Here is a tiny trained network, its code and every weight. The questions are about switching its units off for an input and a class, where a switched-off unit gives its printed mean instead of its output.

import numpy as np


def w(rows, s, z=0):
    codes = np.array(rows[::2]) - 128.0
    scale = np.full(codes.shape[1], s)
    scale[-1] = z or s
    return codes * scale


def f(y):
    return y / 2 * (1 + np.tanh(0.7978845608 * (y + 0.044715 * y**3)))


def log_softmax(a):
    a = a - a.max(-1, keepdims=True)
    return a - np.log(np.exp(a).sum(-1, keepdims=True))


def net(x, mask):
    res = np.array(x, float).reshape(1, 5) / 4 @ E
    y = f(res @ A[0][:, :-1].T + A[0][:, -1])
    res = res + np.where(mask, y, B[0][:, -1]) @ B[0][:, :-1]
    return log_softmax(res[-1] @ U[:, :-1].T + U[:, -1])


A, B = {}, {}
E = w([
[161,177,96,209,157,77,117,190,3,61],'x0',
[189,103,195,70,91,95,139,162,122,81],'x1',
[186,52,145,189,106,84,69,143,153,178],'x2',
[80,237,183,122,113,99,38,134,195,112],'x3',
[205,190,114,122,187,79,161,92,179,130],'x4',
],0.013)
A[0] = w([
[75,159,141,120,125,119,192,120,139,88,89],'N0',
[152,102,159,238,106,33,60,119,144,166,104],'N1',
[85,157,78,203,188,127,93,99,136,146,82],'N2',
[108,196,111,93,129,153,158,135,95,94,98],'N3',
[183,135,187,28,95,45,142,195,116,25,54],'N4',
[27,74,141,136,45,164,76,154,32,112,72],'N5',
[187,117,108,119,241,105,166,118,128,130,115],'N6',
[80,160,36,194,166,153,123,128,132,140,92],'N7',
[166,196,115,145,172,29,178,99,178,134,42],'N8',
[139,191,106,213,178,77,122,232,25,86,17],'N9',
[83,254,215,159,133,88,61,164,192,127,3],'N10',
[102,157,126,162,148,157,115,55,124,188,79],'N11',
[92,233,113,61,144,177,166,156,80,94,64],'N12',
],0.0089,0.004)
B[0] = w([
[191,117,82,96,162,188,82,147,150,129,161],'N0',
[211,106,61,96,153,191,97,255,136,108,203],'N1',
[116,88,182,92,179,88,72,100,68,125,181],'N2',
[185,123,100,121,105,181,110,211,92,130,181],'N3',
[125,75,195,106,145,71,75,86,67,170,219],'N4',
[113,232,128,211,63,66,122,90,155,41,203],'N5',
[149,146,136,194,87,86,167,101,137,57,182],'N6',
[116,132,192,94,157,87,107,124,65,157,182],'N7',
[165,203,129,170,52,114,88,51,150,45,190],'N8',
[12,111,146,72,134,135,167,120,238,203,248],'N9',
[99,112,126,221,126,152,238,140,81,186,244],'N10',
[142,103,173,83,142,91,105,116,117,146,167],'N11',
[202,101,53,96,133,155,99,190,155,109,209],'N12',
],0.0094,0.017)
U = w([
[90,125,150,65,118,144,133,109,250,168,155],'0',
[140,190,129,167,105,108,82,103,138,76,68],'1',
[171,114,78,106,135,155,75,185,115,128,50],'2',
[130,112,180,89,142,101,68,105,43,147,91],'3',
[127,101,103,178,125,136,224,125,55,148,252],'4',
],0.017,0.003)

Each question gives the input, the list of numbers given to net, and the class t.
The units are the neurons (one row each of A and B). Each row of codes is followed by its name. A weight is (code - 128) times the scale printed after its matrix; where a second scale follows, it is the last column's (A, B and U).
mask holds one flag per neuron, in row order. A switched-off neuron (its flag False) gives its mean, the last column of its row in B, instead of its output. The means were averaged over made-up inputs and are rounded, as every weight is.
A unit's drop is (log p(t) with every unit on - log p(t) with that unit switched off) / (log p(t) with every unit on - log p(t) with every unit switched off).
The circuit of an input: a set's keep is (log p(t) with only the set's units on - log p(t) with every unit switched off) / (log p(t) with every unit on - log p(t) with every unit switched off). Starting from the 12 units with the biggest drops (on a tie, the unit counted first), units are removed one at a time, each time the one whose removal leaves the highest keep (on an exact tie, the one counted first), for as long as the keep stays at least 0.8.
units of the circuit, in order: the units of the circuit, biggest drop first
k most important neurons: the k neurons with the biggest drops, biggest first
drop when u is switched off: that unit's drop, to one decimal
input [5,-7,-8,8,0], class 2: 3 most important neurons -> (N12; N3; N0)
input [-4,7,5,-7,-2], class 3: units of the circuit, in order -> (N10; N12)
input [-3,2,7,6,-8], class 1: units of the circuit, in order -> (N5)
input [6,-2,-7,-6,8], class 1: 3 most important neurons -> (N6; N8; N10)
input [3,-6,-2,8,-7], class 4: 2 most important neurons -> (N10; N8)
input [5,7,-5,-2,-6], class 3: 4 most important neurons -> (N4; N8; N6; N1)
input [-6,7,-4,-1,8], class 1: 2 most important neurons -> (N9; N8)
input [-5,-8,1,8,3], class 3: 4 most important neurons -> (N2; N11; N9; N7)
input [-3,-4,6,6,4], class 2: 2 most important neurons -> (N1; N9)
input [2,-8,-6,4,6], class 3: 3 most important neurons -> (N2; N7; N5)
input [-7,-7,7,-5,8], class 1: units of the circuit, in order -> (N9; N8)
input [-6,-1,-7,4,1], class 2: units of the circuit, in order -> (N9; N12)
input [-5,-4,5,8,0], class 4: 2 most important neurons -> (N10; N9)
input [6,6,5,-7,8], class 1: 2 most important neurons -> (N6; N8)
input [7,-8,7,-4,4], class 3: 2 most important neurons -> (N2; N7)
input [6,-6,-2,0,3], class 0: 2 most important neurons -> (N9; N4)
input [7,-8,0,-2,0], class 3: units of the circuit, in order -> (N2)
input [-4,5,2,-3,0], class 3: 2 most important neurons -> (N9; N10)
input [5,-6,-6,3,-7], class 1: 2 most important neurons -> (N5; N1)
input [6,-8,5,8,-5], class 3: 2 most important neurons -> (N2; N7)
input [0,-3,-3,-2,-1], class 2: units of the circuit, in order -> (N10)
input [6,-2,-5,-4,-7], class 1: drop when N5 is switched off -> 1.4
input [7,-1,8,-3,3], class 2: drop when N5 is switched off -> 0.1
input [8,-1,-1,-4,-3], class 0: drop when N9 is switched off -> 0.8
input [8,8,-4,-1,-8], class 0: drop when N9 is switched off -> 1.5
